Below are the code and all the weights of a small trained network. Each question names an input and a class and asks about switching units off, where a switched-off unit gives its printed mean instead of its output.

import numpy as np


def w(rows, s, z=0):
    codes = np.array(rows[::2]) - 128.0
    scale = np.full(codes.shape[1], s)
    scale[-1] = z or s
    return codes * scale


def f(y):
    return np.maximum(y, 0)


def log_softmax(a):
    a = a - a.max(-1, keepdims=True)
    return a - np.log(np.exp(a).sum(-1, keepdims=True))


def net(x, mask):
    res = np.array(x, float).reshape(1, 4) / 4 @ E
    y = f(res @ A[0][:, :-1].T + A[0][:, -1])
    res = res + np.where(mask, y, B[0][:, -1]) @ B[0][:, :-1]
    return log_softmax(res[-1] @ U[:, :-1].T + U[:, -1])


A, B = {}, {}
E = w([
[200,131,102,179,41,219,110,91,57],'x0',
[151,238,181,45,69,28,149,76,111],'x1',
[120,144,113,153,66,151,78,157,203],'x2',
[131,31,54,11,84,180,141,38,166],'x3',
],0.011)
A[0] = w([
[105,175,101,160,175,137,156,110,69,254],'neuron 1',
[55,113,158,68,170,95,117,168,165,183],'neuron 2',
[175,158,119,156,77,202,109,97,42,88],'neuron 3',
[71,113,157,77,202,82,138,166,212,95],'neuron 4',
[178,112,98,185,187,141,89,181,151,164],'neuron 5',
[130,65,108,185,161,118,109,114,130,69],'neuron 6',
[176,116,89,65,147,137,130,85,183,45],'neuron 7',
[130,64,97,94,171,113,184,56,62,144],'neuron 8',
[111,52,111,185,189,178,165,133,141,85],'neuron 9',
[138,103,109,104,72,162,101,98,246,166],'neuron 10',
[142,202,129,126,106,59,152,50,122,148],'neuron 11',
[144,156,165,187,144,87,104,189,86,50],'neuron 12',
],0.011,0.009)
B[0] = w([
[133,177,121,210,74,150,202,147,185,229],'neuron 1',
[146,92,113,147,91,101,141,177,83,246],'neuron 2',
[154,98,75,105,215,91,101,255,58,219],'neuron 3',
[145,131,119,96,106,136,128,177,51,245],'neuron 4',
[138,157,112,125,74,174,119,99,122,221],'neuron 5',
[187,101,133,89,124,159,71,87,144,170],'neuron 6',
[165,157,173,56,190,167,170,138,169,189],'neuron 7',
[126,188,157,188,115,164,162,173,198,214],'neuron 8',
[216,85,139,149,112,167,80,75,99,215],'neuron 9',
[99,220,172,162,109,168,145,173,145,246],'neuron 10',
[194,82,131,115,3,193,73,104,88,245],'neuron 11',
[187,212,177,49,175,175,117,127,201,215],'neuron 12',
],0.0098,0.014)
U = w([
[143,178,196,72,182,167,145,144,216,64],'0',
[133,69,87,74,170,115,140,214,61,111],'1',
[173,78,129,83,62,161,89,2,118,97],'2',
[79,150,118,182,74,152,170,140,175,255],'3',
[82,134,94,189,84,111,189,108,179,201],'4',
[26,83,141,149,127,81,139,62,168,80],'5',
[84,77,62,57,177,82,116,69,125,92],'6',
],0.009,0.0081)

Each question gives the input, the list of numbers given to net, and the class t.
The units are the neurons (one row each of A and B). Each row of codes is followed by its name. A weight is (code - 128) times the scale printed after its matrix; where a second scale follows, it is the last column's (A, B and U).
mask holds one flag per neuron, in row order. A switched-off neuron (its flag False) gives its mean, the last column of its row in B, instead of its output. The means were averaged over made-up inputs and are rounded, as every weight is.
A unit's drop is (log p(t) with every unit on - log p(t) with that unit switched off) / (log p(t) with every unit on - log p(t) with every unit switched off).
The circuit of an input: a set's keep is (log p(t) with only the set's units on - log p(t) with every unit switched off) / (log p(t) with every unit on - log p(t) with every unit switched off). Starting from all 12 units, units are removed one at a time, each time the one whose removal leaves the highest keep (on an exact tie, the one counted first), for as long as the keep stays at least 0.8.
units of the circuit, in order: the units of the circuit, biggest drop first
unit that matters most: the unit with the biggest drop
top k neurons: the k neurons with the biggest drops, biggest first
drop of u: that unit's drop, to one decimal
input [2,-7,-7,-2], class 2: top 3 neurons : (neuron 9; neuron 6; neuron 10)
input [-3,-2,0,2], class 4: top 4 neurons : (neuron 3; neuron 12; neuron 11; neuron 7)
input [-6,-3,6,0], class 1: units of the circuit, in order : (neuron 4)
input [4,-3,-1,5], class 0: units of the circuit, in order : (neuron 2; neuron 11)
input [5,-4,-1,-4], class 1: top 2 neurons : (neuron 3; neuron 10)
input [2,3,-2,5], class 0: units of the circuit, in order : (neuron 7; neuron 8)
input [-7,-8,-2,7], class 2: top 2 neurons : (neuron 9; neuron 3)
input [-6,-7,-8,-3], class 3: top 3 neurons : (neuron 1; neuron 3; neuron 11)
input [-5,-4,-8,-2], class 3: top 3 neurons : (neuron 3; neuron 1; neuron 8)
input [0,-5,-5,-6], class 0: top 2 neurons : (neuron 12; neuron 11)
input [-3,4,0,-3], class 2: units of the circuit, in order : (neuron 11; neuron 10)
input [5,5,-8,-2], class 3: top 3 neurons : (neuron 1; neuron 8; neuron 4)
input [5,0,-4,1], class 1: top 3 neurons : (neuron 3; neuron 10; neuron 5)
input [3,-2,-5,3], class 3: units of the circuit, in order : (neuron 8)
input [-2,0,-3,6], class 0: top 3 neurons : (neuron 7; neuron 1; neuron 11)
input [6,4,-7,2], class 3: top 4 neurons : (neuron 8; neuron 1; neuron 4; neuron 2)
input [-2,7,7,-1], class 2: top 3 neurons : (neuron 11; neuron 1; neuron 8)
input [-3,6,2,2], class 2: top 2 neurons : (neuron 11; neuron 3)
input [6,3,4,7], class 0: units of the circuit, in order : (neuron 10; neuron 7)
input [5,-1,-8,5], class 3: unit that matters most : neuron 8
input [0,0,-1,-8], class 0: drop of neuron 12 : 3.9
input [-8,1,6,-7], class 1: drop of neuron 10 : 0.3
input [0,-7,4,-2], class 2: drop of neuron 9 : 0.2
